Below are the code and all the weights of a small trained network. Each question names an input and a target symbol and asks about switching units off, where a switched-off unit gives its printed mean instead of its output.

import numpy as np


def w(rows, s, z=0):
    codes = np.array(rows[::2]) - 128.0
    scale = np.full(codes.shape[1], s)
    scale[-1] = z or s
    return codes * scale


def f(y):
    return np.maximum(y, 0)


def softmax(a):
    e = np.exp(a - a.max(-1, keepdims=True))
    return e / e.sum(-1, keepdims=True)


def log_softmax(a):
    a = a - a.max(-1, keepdims=True)
    return a - np.log(np.exp(a).sum(-1, keepdims=True))


def net(x, mask):
    ids = ['αβγδεζηθλμξπστφω'.index(c) for c in x.split()]
    T = len(ids)
    res = E[ids] + P[:T]
    u = 0
    for l in range(3):
        q, k, v = (res @ M[l].T for M in (Q, K, V))
        z = softmax(np.where(np.tri(T) > 0, q @ k.T / 2**0.5, -1e9)) @ v
        res = res + np.where(mask[u], z, O[l][:, -1]) @ O[l][:, :-1]
        u += 1
        y = f(res @ A[l][:, :-1].T + A[l][:, -1])
        res = res + np.where(mask[u : u + 4], y, B[l][:, -1]) @ B[l][:, :-1]
        u += 4
    return log_softmax(res[-1] @ U[:, :-1].T + U[:, -1])


Q, K, V, O, A, B = {}, {}, {}, {}, {}, {}
E = w([
[81,125,108,84,144,155,104,166],'α',
[88,207,105,164,147,176,143,110],'β',
[83,188,168,139,143,42,110,123],'γ',
[112,100,139,92,124,80,153,136],'δ',
[129,95,128,83,148,152,66,113],'ε',
[110,118,91,128,143,174,175,121],'ζ',
[65,201,145,114,104,45,78,173],'η',
[175,72,127,75,186,210,89,85],'θ',
[50,167,149,137,97,80,109,122],'λ',
[103,97,133,114,135,133,134,131],'μ',
[77,111,92,144,95,163,93,131],'ξ',
[153,96,151,146,203,172,192,117],'π',
[134,86,154,121,165,138,113,126],'σ',
[130,88,143,129,171,155,136,129],'τ',
[43,119,160,76,137,42,6,164],'φ',
[79,96,135,158,148,124,160,162],'ω',
],0.018)
P = w([
[166,105,35,153,117,50,166,20],'0',
[252,171,106,142,66,194,143,214],'1',
[48,114,118,5,109,179,158,116],'2',
[82,112,46,123,187,105,102,68],'3',
[216,170,150,166,81,185,100,226],'4',
[32,114,164,53,109,204,137,81],'5',
[76,110,88,185,181,116,88,47],'6',
[186,164,190,201,98,176,61,235],'7',
[15,119,210,110,110,221,119,47],'8',
[82,95,129,238,188,143,56,16],'9',
],0.013)
Q[0] = w([
[4,80,101,114,203,137,122,41],'L0H0',
[111,157,205,80,91,184,144,173],'L0H0',
],0.014)
K[0] = w([
[28,101,236,252,139,179,82,166],'L0H0',
[70,223,49,141,89,92,147,115],'L0H0',
],0.014)
V[0] = w([
[64,67,35,167,2,164,52,147],'L0H0',
[186,230,53,41,108,154,43,56],'L0H0',
],0.0058)
O[0] = w([
[108,118,3,107,38,144,86,141,214],'L0H0',
[141,139,177,193,118,169,88,57,1],'L0H0',
],0.016,0.0037)
A[0] = w([
[82,105,143,150,140,124,136,5,135],'L0N0',
[221,102,72,148,129,110,92,190,251],'L0N1',
[116,143,84,79,138,83,147,180,85],'L0N2',
[219,100,154,88,105,16,91,59,18],'L0N3',
],0.011,0.0024)
B[0] = w([
[229,147,158,45,81,83,128,98,179],'L0N0',
[118,236,174,196,126,111,164,89,199],'L0N1',
[177,97,189,175,176,174,99,84,250],'L0N2',
[143,5,186,214,77,180,104,170,137],'L0N3',
],0.011)
Q[1] = w([
[1,134,143,142,133,73,134,22],'L1H0',
[148,118,67,10,172,107,134,130],'L1H0',
],0.0078)
K[1] = w([
[3,142,156,74,131,93,136,61],'L1H0',
[93,185,157,80,161,135,79,183],'L1H0',
],0.0073)
V[1] = w([
[167,134,78,51,180,199,210,125],'L1H0',
[141,51,144,106,72,100,253,84],'L1H0',
],0.0049)
O[1] = w([
[194,116,138,142,121,251,170,113,112],'L1H0',
[143,156,49,66,165,136,127,142,254],'L1H0',
],0.016,0.0035)
A[1] = w([
[160,254,148,174,171,147,138,123,7],'L1N0',
[123,197,49,192,121,159,138,94,211],'L1N1',
[85,181,188,87,172,177,77,88,91],'L1N2',
[124,204,189,144,69,144,131,156,53],'L1N3',
],0.0085,0.0017)
B[1] = w([
[77,66,97,97,89,121,29,200,250],'L1N0',
[153,126,194,141,153,63,154,111,242],'L1N1',
[144,112,127,176,151,96,250,143,196],'L1N2',
[105,80,229,203,124,183,109,111,189],'L1N3',
],0.011)
Q[2] = w([
[45,58,187,133,123,96,165,143],'L2H0',
[121,26,103,35,140,75,223,1],'L2H0',
],0.0072)
K[2] = w([
[146,139,84,253,203,101,254,109],'L2H0',
[8,177,233,98,195,186,153,42],'L2H0',
],0.005)
V[2] = w([
[64,71,116,147,128,137,150,254],'L2H0',
[153,187,208,62,179,183,25,175],'L2H0',
],0.0052)
O[2] = w([
[111,200,168,124,156,157,67,132,4],'L2H0',
[66,11,11,201,37,120,210,117,20],'L2H0',
],0.012,0.0038)
A[2] = w([
[88,45,245,16,195,224,64,142,17],'L2N0',
[125,215,115,135,143,155,2,210,88],'L2N1',
[151,211,3,96,201,34,40,23,35],'L2N2',
[185,65,100,109,178,233,153,64,1],'L2N3',
],0.006,0.0058)
B[2] = w([
[43,70,73,120,56,86,217,109,255],'L2N0',
[228,171,113,114,132,183,219,42,209],'L2N1',
[9,82,128,255,89,239,187,232,177],'L2N2',
[20,247,245,145,138,86,53,119,168],'L2N3',
],0.0091,0.0099)
U = w([
[59,112,161,158,108,141,50,163,94],'α',
[127,50,130,164,124,136,91,120,91],'β',
[10,126,113,100,136,116,180,172,104],'γ',
[122,160,99,143,134,135,182,166,118],'δ',
[67,135,131,113,128,1,82,186,118],'ε',
[131,82,195,56,136,140,73,249,144],'ζ',
[111,132,122,222,249,102,129,100,166],'η',
[121,151,51,159,134,50,201,92,91],'θ',
[118,157,120,122,137,76,130,172,159],'λ',
[156,156,142,68,182,31,207,190,117],'μ',
[105,132,174,139,117,45,84,123,86],'ξ',
[104,123,84,87,112,204,60,164,255],'π',
[97,178,118,84,104,93,97,202,213],'σ',
[137,129,118,93,147,100,117,179,188],'τ',
[64,190,85,221,110,78,162,77,43],'φ',
[160,142,170,135,102,175,210,118,114],'ω',
],0.0077,0.0094)

Each question gives the input, a string of symbols that net reads in full, and the target symbol t.
The units are the heads (2 rows each of Q, K, V and O) and the neurons (one row each of A and B). Each row of codes is followed by its name. A weight is (code - 128) times the scale printed after its matrix; where a second scale follows, it is the last column's (O, A, B and U).
mask holds one flag per unit, layer by layer, with each layer's heads first. A switched-off unit (its flag False) gives its mean, the last column of its rows in O or B, instead of its output. The means were averaged over made-up inputs and are rounded, as every weight is.
A unit's drop is (log p(t) with every unit on - log p(t) with that unit switched off) / (log p(t) with every unit on - log p(t) with every unit switched off).
The circuit of an input: a set's keep is (log p(t) with only the set's units on - log p(t) with every unit switched off) / (log p(t) with every unit on - log p(t) with every unit switched off). Starting from the 12 units with the biggest drops (on a tie, the unit counted first), units are removed one at a time, each time the one whose removal leaves the highest keep (on an exact tie, the one counted first), for as long as the keep stays at least 0.8.
circuit, biggest first: the units of the circuit, biggest drop first
k most important neurons: the k neurons with the biggest drops, biggest first
k most important neurons of layer l: the k neurons of layer l with the biggest drops, biggest first
input β β ε γ γ β ω ξ θ, target π: 2 most important neurons of layer 2	L2N0, L2N3
input ε ω ω λ γ, target ε: circuit, biggest first	L0H0, L1H0, L0N3
input θ β ω β γ, target θ: circuit, biggest first	L0N0, L0H0, L2H0
input ω ω ξ, target π: 3 most important neurons	L0N1, L1N2, L1N3
input ε β ξ μ, target φ: circuit, biggest first	L0H0, L1N0
input ω β ε, target ω: circuit, biggest first	L0H0, L1N2
input γ ω β ξ ε ζ ξ, target φ: circuit, biggest first	L0H0, L1N0
input φ ω ω σ β ω ξ ε λ, target σ: circuit, biggest first	L0N2, L0N0, L1N1
input ω ε ζ ξ ω ε, target γ: 2 most important neurons of layer 1	L1N1, L1N0
input β π γ, target μ: circuit, biggest first	L1N2, L0H0, L0N0
input ε ξ δ ζ, target φ: 2 most important neurons	L2N2, L0N1
input δ ζ φ ω ω π, target γ: 2 most important neurons	L2N0, L0N1
input ω λ ω φ β ξ ζ, target φ: circuit, biggest first	L0H0, L0N1, L1N0
input β β π ξ ε, target β: circuit, biggest first	L2H0, L0H0
input ξ ε β, target ω: 2 most important neurons	L0N0, L1N2
input ω ε β γ ω ω ω ω, target ω: 3 most important neurons	L2N1, L1N3, L0N0
input ω η ε δ ω, target ω: circuit, biggest first	L2N1, L1N3, L2H0
input δ β ω ω ω ω ε σ, target δ: 2 most important neurons	L2N1, L0N3
input ω ε β μ ω θ, target γ: circuit, biggest first	L2N0
input ω γ ω ξ, target η: circuit, biggest first	L0H0, L1N0, L0N2, L2N0
input ω β γ ω β ζ ω ω ε, target γ: most important neuron of layer 0	L0N1
input ω ω η ε γ ε, target μ: most important neuron of layer 1	L1N0
input β β β θ β β ω θ, target β: 2 most important neurons	L1N0, L0N0
input α ω ω γ η ω β ξ γ ε, target φ: 2 most important neurons	L0N1, L1N0
input γ β ξ β ω ζ ω β ω, target γ: circuit, biggest first	L2N0, L0N1
